Each row has a hidden trait or not; one of two labels after the row says which. A new part has a new trait and new labels.
(in the rows, 100 means zero)
[107 100 68 118 92 72 52 88 97 92 96 88 143 116 105 124 105 100 107 110 102 97 101 29 84 89 112 89 113 93 95 99 125 128 164 112 93 83 104 100 100 105 92 115 112 99 98 107 97 102 123 94 83 99 94 112 89 92 106 98 101 94 77 95 92 83 98 98 85 113 115 45 109 91 90 109 86 114 76 90 99 85 84 74 102 53 90 113 99 87 103 127 102 83 94 93 111 106 86 80 112 100 98 72 85 97 90 86 109 93 65 134 108 108 57 101 80 100 140 98 110 78 86 114 97 90 110 93 96 102 69 114 106 81 46 99 131]	(75)
[98 117 105 81 106 113 116 97 118 103 101 114 79 113 99 95 99 102 98 99 95 105 102 110 101 104 90 96 97 102 96 100 89 103 84 103 78 99 102 106 100 98 98 60 93 98 102 101 104 77 98 101 96 100 94 97 102 95 93 115 98 105 106 111 103 97 99 100 108 99 99 130 93 101 99 95 106 101 119 107 91 102 105 101 95 113 100 98 103 103 108 98 104 103 96 95 101 95 108 105 85 96 98 107 84 101 96 102 113 98 101 85 86 91 115 98 100 92 94 102 97 115 105 100 95 96 94 106 98 95 91 104 95 89 112 101 89]	(75)
[115 99 74 126 99 55 52 85 77 91 97 85 147 111 121 111 103 102 101 104 106 100 100 5 104 95 113 90 114 97 100 102 128 120 158 113 107 83 109 87 99 103 106 124 117 99 100 106 99 149 118 100 102 105 92 106 94 90 106 96 105 121 80 108 89 88 95 86 93 119 126 43 122 92 92 104 83 94 57 98 92 92 88 82 107 74 91 102 104 91 98 120 90 81 109 96 110 100 85 79 128 103 91 63 88 99 55 85 105 104 71 167 112 95 66 103 91 101 152 91 104 87 86 109 108 94 111 99 91 97 73 93 104 87 55 97 113]	(75)
[102 114 106 109 97 103 106 90 107 107 100 105 98 89 94 99 108 105 99 96 95 113 99 87 92 101 92 94 94 104 109 97 92 81 82 99 102 117 97 106 102 99 96 83 101 95 98 96 103 76 94 101 110 102 98 102 99 102 102 89 99 90 105 108 98 98 102 126 116 92 106 108 101 102 106 98 101 101 99 112 98 107 97 100 98 92 101 95 99 96 88 96 100 95 100 95 104 102 98 73 87 100 101 109 124 104 106 108 99 92 115 71 95 117 108 97 118 101 102 104 102 112 105 66 94 100 85 105 98 98 113 102 99 96 108 102 100]	(75)
[100 88 102 108 101 104 104 104 89 103 96 110 105 85 89 83 100 100 96 94 106 107 100 97 94 102 100 99 96 100 95 99 87 84 87 107 99 110 97 93 99 100 98 66 71 96 112 90 103 121 94 93 113 98 97 98 99 99 107 106 101 104 104 120 109 105 99 98 92 99 90 107 91 105 97 98 107 97 100 116 94 99 90 108 101 106 101 104 101 108 97 112 104 97 103 107 100 95 95 89 77 97 94 103 106 98 109 107 94 95 112 164 96 91 105 99 110 103 111 107 95 111 107 93 93 106 95 106 104 101 104 108 100 105 134 105 100]	(75)
[102 78 120 105 111 113 106 86 102 106 97 112 75 124 92 88 93 102 90 96 97 101 103 96 110 103 93 105 95 102 83 102 94 83 91 101 100 105 97 96 104 99 95 91 101 102 105 103 101 75 95 99 102 96 97 97 95 102 97 105 99 91 103 108 101 95 107 95 108 93 112 107 81 105 108 101 110 88 114 105 101 104 106 110 99 93 102 95 100 108 101 104 112 102 104 100 103 104 111 116 98 102 105 109 112 99 85 103 99 95 117 85 95 91 115 100 112 96 93 98 98 109 113 108 98 104 98 108 108 103 110 91 102 98 138 99 94]	(75)
[109 113 79 112 97 71 53 102 103 92 98 77 149 115 124 120 99 99 102 114 102 100 100 38 84 89 111 91 113 94 112 104 121 134 178 105 101 82 109 95 101 103 101 120 97 103 103 108 98 136 125 105 106 102 96 112 102 87 101 100 109 97 89 97 91 84 93 58 104 123 103 43 105 99 101 106 82 119 64 101 104 95 91 82 110 77 92 103 94 79 102 118 96 84 102 105 108 103 91 93 90 107 102 65 86 98 96 79 111 96 72 155 102 111 71 106 78 99 116 98 112 88 86 105 106 98 116 86 94 99 71 111 106 96 67 100 127]	(75)
[114 96 62 91 99 83 61 104 80 89 95 91 156 119 122 128 99 103 106 116 98 93 102 24 90 84 107 88 118 100 98 112 119 123 152 109 109 84 107 101 101 102 103 136 131 105 100 116 94 107 109 100 92 100 105 107 100 89 114 101 105 102 87 74 96 86 98 101 76 131 113 51 125 87 103 112 82 104 72 100 90 98 102 89 107 70 88 109 91 81 95 113 110 85 108 84 116 108 82 94 122 104 98 71 99 98 84 84 122 112 73 126 99 101 65 108 98 103 130 99 102 78 85 101 114 96 111 86 96 104 74 118 106 96 64 93 127]	(75)
[107 113 90 99 97 82 76 105 98 104 102 74 128 112 106 118 105 100 107 110 103 100 99 64 94 97 104 103 109 99 96 103 108 103 123 108 101 94 101 109 100 102 108 119 113 104 102 110 100 99 117 97 108 107 104 111 107 99 95 106 104 105 91 89 98 97 101 102 92 104 101 116 129 91 86 110 92 111 85 90 101 100 93 87 93 88 98 104 97 91 112 123 99 104 96 99 98 107 82 89 104 106 106 91 76 101 101 90 112 104 83 113 97 94 73 103 88 82 121 99 100 98 97 105 106 94 105 91 94 100 94 94 103 97 81 98 102]	(74)
[109 107 78 113 101 69 64 104 98 92 92 85 140 120 113 118 106 100 109 113 100 89 108 10 87 94 111 69 103 101 107 106 120 127 174 112 113 77 109 93 97 102 100 141 92 101 107 108 96 110 117 91 92 103 97 113 97 92 111 103 104 97 79 103 87 82 96 97 104 126 111 50 117 91 95 113 87 108 37 92 107 95 101 89 103 62 88 108 93 84 104 121 103 70 97 92 110 107 76 71 124 106 92 78 87 96 94 85 110 102 69 146 109 104 73 109 76 98 137 97 107 84 87 110 106 97 117 93 95 102 74 110 105 85 98 98 107]	(75)
[101 90 115 106 99 106 112 96 109 103 97 105 93 91 103 82 100 103 94 96 103 101 102 120 109 104 92 109 94 98 102 92 93 97 92 97 96 96 100 126 99 99 104 95 100 102 108 106 96 65 90 94 89 101 93 99 92 95 101 103 101 93 108 109 102 94 96 109 108 90 101 97 86 93 107 92 116 110 112 124 89 97 106 104 101 105 102 106 91 111 103 114 101 102 104 109 97 93 113 108 85 103 101 107 99 99 101 100 96 87 113 82 106 97 106 106 103 93 79 100 108 104 102 88 91 99 95 104 100 100 96 118 103 99 115 96 109]	(75)
[105 93 83 110 89 88 88 108 85 92 102 105 122 108 102 107 103 98 100 98 106 105 96 62 99 96 103 98 103 98 86 100 113 120 136 97 90 107 102 108 101 101 105 108 103 101 100 97 100 91 101 76 91 100 101 101 102 96 89 110 108 120 89 96 98 105 99 101 103 102 113 73 96 98 99 102 94 110 106 104 98 104 96 80 102 62 97 105 102 99 108 88 85 93 95 99 110 103 88 104 102 102 93 81 87 100 90 92 102 94 87 115 94 109 87 102 112 97 108 102 111 88 91 95 107 102 105 98 103 98 87 98 103 96 93 98 108]	(74)
[107 102 75 113 94 76 61 93 97 94 90 82 169 119 115 118 97 101 106 107 102 104 102 23 89 92 113 81 113 100 106 115 116 134 162 107 119 78 109 82 99 105 101 125 101 100 103 110 98 86 117 97 94 102 99 111 94 95 112 110 119 98 82 81 89 85 99 75 87 118 109 45 119 99 87 114 86 110 77 101 107 90 93 80 111 68 92 112 100 84 111 124 98 74 101 100 110 99 91 82 108 106 99 73 84 98 101 84 124 96 73 153 117 122 77 100 88 96 126 96 103 82 87 98 110 96 112 90 103 98 75 112 106 78 70 98 119]	(75)
[109 107 70 102 96 67 71 103 98 85 96 92 156 135 115 129 100 98 108 111 102 88 104 4 89 93 108 99 117 98 104 114 116 119 161 113 103 82 101 93 96 103 92 129 111 104 96 113 99 106 119 96 98 104 93 104 96 95 112 98 108 118 76 98 87 80 101 68 92 116 114 47 131 86 103 104 88 118 92 90 103 101 101 81 109 75 94 106 108 79 96 123 88 87 101 104 110 110 84 70 115 104 102 77 89 97 87 89 111 106 78 160 102 98 67 107 84 99 114 93 106 81 85 106 109 96 118 88 103 98 54 147 105 88 67 98 125]	(75)
[107 108 88 104 111 103 93 100 80 97 98 85 125 90 110 110 104 100 104 103 97 94 96 87 99 93 106 95 113 103 95 106 112 103 93 111 103 92 101 70 101 99 97 106 99 98 95 102 101 103 100 98 122 99 103 101 99 94 105 103 101 100 95 100 95 91 102 68 97 111 99 86 113 110 95 96 93 106 90 99 101 92 98 97 102 66 94 103 94 84 88 130 100 89 98 107 103 99 105 78 111 102 106 89 79 96 90 95 112 120 84 98 107 102 95 106 101 87 99 101 104 93 98 92 105 105 103 99 102 100 84 101 104 93 114 101 114]	(74)
